Here is a tiny trained network, its code and every weight. The questions are about switching its units off for an input and a class, where a switched-off unit gives its printed mean instead of its output.

import numpy as np


def w(rows, s, z=0):
    codes = np.array(rows[::2]) - 128.0
    scale = np.full(codes.shape[1], s)
    scale[-1] = z or s
    return codes * scale


def f(y):
    return np.maximum(y, 0)


def log_softmax(a):
    a = a - a.max(-1, keepdims=True)
    return a - np.log(np.exp(a).sum(-1, keepdims=True))


def net(x, mask):
    res = np.array(x, float).reshape(1, 7) / 4 @ E
    y = f(res @ A[0][:, :-1].T + A[0][:, -1])
    res = res + np.where(mask, y, B[0][:, -1]) @ B[0][:, :-1]
    return log_softmax(res[-1] @ U[:, :-1].T + U[:, -1])


A, B = {}, {}
E = w([
[135,143,120,137,122,139],'x0',
[124,123,130,123,127,129],'x1',
[128,124,130,110,136,129],'x2',
[17,151,23,133,175,157],'x3',
[139,145,119,134,126,136],'x4',
[130,176,94,73,27,4],'x5',
[71,254,228,105,162,100],'x6',
],0.011)
A[0] = w([
[84,54,24,184,191,182,142],'n1',
[152,181,207,119,91,64,151],'n2',
[105,186,157,121,162,187,99],'n3',
[229,55,66,95,66,109,254],'n4',
[13,177,181,150,222,153,106],'n5',
[38,162,7,86,90,56,27],'n6',
[161,88,87,199,193,158,199],'n7',
[122,177,162,134,144,110,170],'n8',
[233,84,237,168,195,178,227],'n9',
[166,155,191,113,60,60,64],'n10',
],0.014,0.0053)
B[0] = w([
[54,150,110,3,48,93,239],'n1',
[178,164,168,48,118,143,214],'n2',
[122,187,114,159,153,142,177],'n3',
[199,61,82,185,87,84,252],'n4',
[78,237,105,177,159,131,226],'n5',
[108,13,207,148,139,216,226],'n6',
[56,102,137,51,83,126,207],'n7',
[112,135,145,90,155,142,177],'n8',
[77,24,185,147,141,206,238],'n9',
[173,130,119,54,147,65,206],'n10',
],0.021)
U = w([
[112,55,130,151,78,180,253],'0',
[141,170,159,13,103,102,134],'1',
[135,161,254,124,185,219,151],'2',
[69,202,65,177,132,155,4],'3',
[233,103,101,144,99,74,19],'4',
],0.0099,0.0031)

Each question gives the input, the list of numbers given to net, and the class t.
The units are the neurons (one row each of A and B). Each row of codes is followed by its name. A weight is (code - 128) times the scale printed after its matrix; where a second scale follows, it is the last column's (A, B and U).
mask holds one flag per neuron, in row order. A switched-off neuron (its flag False) gives its mean, the last column of its row in B, instead of its output. The means were averaged over made-up inputs and are rounded, as every weight is.
A unit's drop is (log p(t) with every unit on - log p(t) with that unit switched off) / (log p(t) with every unit on - log p(t) with every unit switched off).
The circuit of an input: a set's keep is (log p(t) with only the set's units on - log p(t) with every unit switched off) / (log p(t) with every unit on - log p(t) with every unit switched off). Starting from all 10 units, units are removed one at a time, each time the one whose removal leaves the highest keep (on an exact tie, the one counted first), for as long as the keep stays at least 0.8.
units of the circuit, in order: the units of the circuit, biggest drop first
most important unit: the unit with the biggest drop
top k neurons: the k neurons with the biggest drops, biggest first
drop of u: that unit's drop, to one decimal
input [-3,-5,-6,-8,-5,-1,2], class 2: most important unit -> n9
input [-4,-2,2,2,-5,-7,4], class 3: top 2 neurons -> (n5 n6)
input [-4,-6,3,4,-4,5,0], class 0: top 2 neurons -> (n5 n2)
input [1,2,-6,8,0,0,7], class 3: top 2 neurons -> (n5 n9)
input [7,5,-4,-2,5,0,5], class 2: top 2 neurons -> (n1 n7)
input [-1,-5,-8,-7,7,3,0], class 4: top 2 neurons -> (n1 n4)
input [7,2,-1,4,-1,-1,-3], class 1: top 2 neurons -> (n1 n9)
input [7,-6,6,0,8,0,2], class 2: top 2 neurons -> (n1 n4)
input [5,-6,8,2,-4,7,8], class 2: top 2 neurons -> (n6 n1)
input [-4,4,-7,1,5,-8,2], class 3: top 2 neurons -> (n5 n6)
input [6,-5,-2,8,6,0,-1], class 1: top 3 neurons -> (n1 n9 n4)
input [1,5,-1,-1,-1,3,-8], class 4: top 2 neurons -> (n4 n9)
input [4,-4,-1,-3,4,0,2], class 2: top 3 neurons -> (n1 n4 n7)
input [8,4,7,6,1,-7,3], class 3: units of the circuit, in order -> (n5)
input [-5,7,6,0,5,3,-8], class 4: top 2 neurons -> (n4 n9)
input [-3,4,-4,2,7,-8,5], class 3: drop of n5 -> 0.6
input [-2,-5,8,-2,1,6,-4], class 4: drop of n4 -> 0.0
input [3,-3,8,4,2,8,5], class 2: drop of n6 -> 0.8
